The rows of dom lie close to a flat space through zero of one dimension, with a little noise. Each new row is followed by its nearest point in the flat space through zero of one dimension that fits dom best, without centring it.
dom (9 x 3):
[[  1.3  -0.3  -9.6]
 [ -2.8  -7.5 -11.6]
 [  4.5 -33.7 -68.8]
 [ -2.7  20.8  41.6]
 [  3.3 -19.1 -44.4]
 [  5.8 -22.6 -40.3]
 [  7.0  -5.0 -12.1]
 [ -1.4  17.4  30.0]
 [ -2.5   9.9  16.4]]
New rows:
[-0.2 21.8 11.5] -> [-1.5  8.9 17.8]
[32.7 44.0 41.6] -> [-4.0 24.2 48.5]
[-41.9  27.6  43.5] -> [-4.0 24.1 48.3]
[ 24.9 -24.9 -26.5] -> [  2.7 -16.3 -32.6]
[23.7 38.1 46.4] -> [-4.1 25.3 50.5]
[19.1  9.0 24.8] -> [-1.8 11.0 22.1]
[ -7.5  13.9 -14.8] -> [ 0.5 -2.9 -5.8]
[15.1 22.7 25.9] -> [-2.3 14.3 28.7]
[17.5  3.3 29.2] -> [-1.9 11.7 23.4]
[ 25.3 -24.3 -19.8] -> [  2.2 -13.5 -27.1]
[-24.1  -5.6 -39.3] -> [  2.6 -16.0 -31.9]
[-19.4 -15.5  22.3] -> [-1.1  6.4 12.9]
[ 8.9 16.9 55.2] -> [-4.1 25.0 50.1]
[ 4.5 36.0  7.1] -> [-1.6  9.8 19.7]
[10.8  8.0 69.3] -> [-4.7 28.8 57.6]
[16.5 17.6 44.4] -> [-3.4 20.6 41.3]
[ -3.7   2.6 -26.5] -> [  1.6  -9.9 -19.8]
[ 17.3 -21.5 -45.8] -> [  3.8 -23.0 -46.1]
[  4.2  12.2 -20.5] -> [  1.0  -5.9 -11.7]
[-15.3   3.1  26.3] -> [-1.9 11.6 23.2]
[-21.2 -33.1 -52.5] -> [  4.4 -26.8 -53.6]
[ 10.0  22.3 -54.0] -> [  2.8 -17.4 -34.8]
[-15.9   7.9  80.1] -> [-5.6 33.9 67.9]
[ 23.2   1.2 -26.8] -> [  1.8 -11.2 -22.4]
[-21.0 -45.3 -28.9] -> [  3.2 -19.8 -39.6]
[-16.4  24.9  84.4] -> [-6.4 39.0 78.2]
[-10.4  -0.5  58.2] -> [-3.8 23.4 46.8]
[12.4 24.8 25.9] -> [-2.4 14.8 29.7]
[  1.3 -12.9  -9.2] -> [  1.0  -6.3 -12.5]
[-24.1  20.9  41.7] -> [-3.5 21.5 43.1]
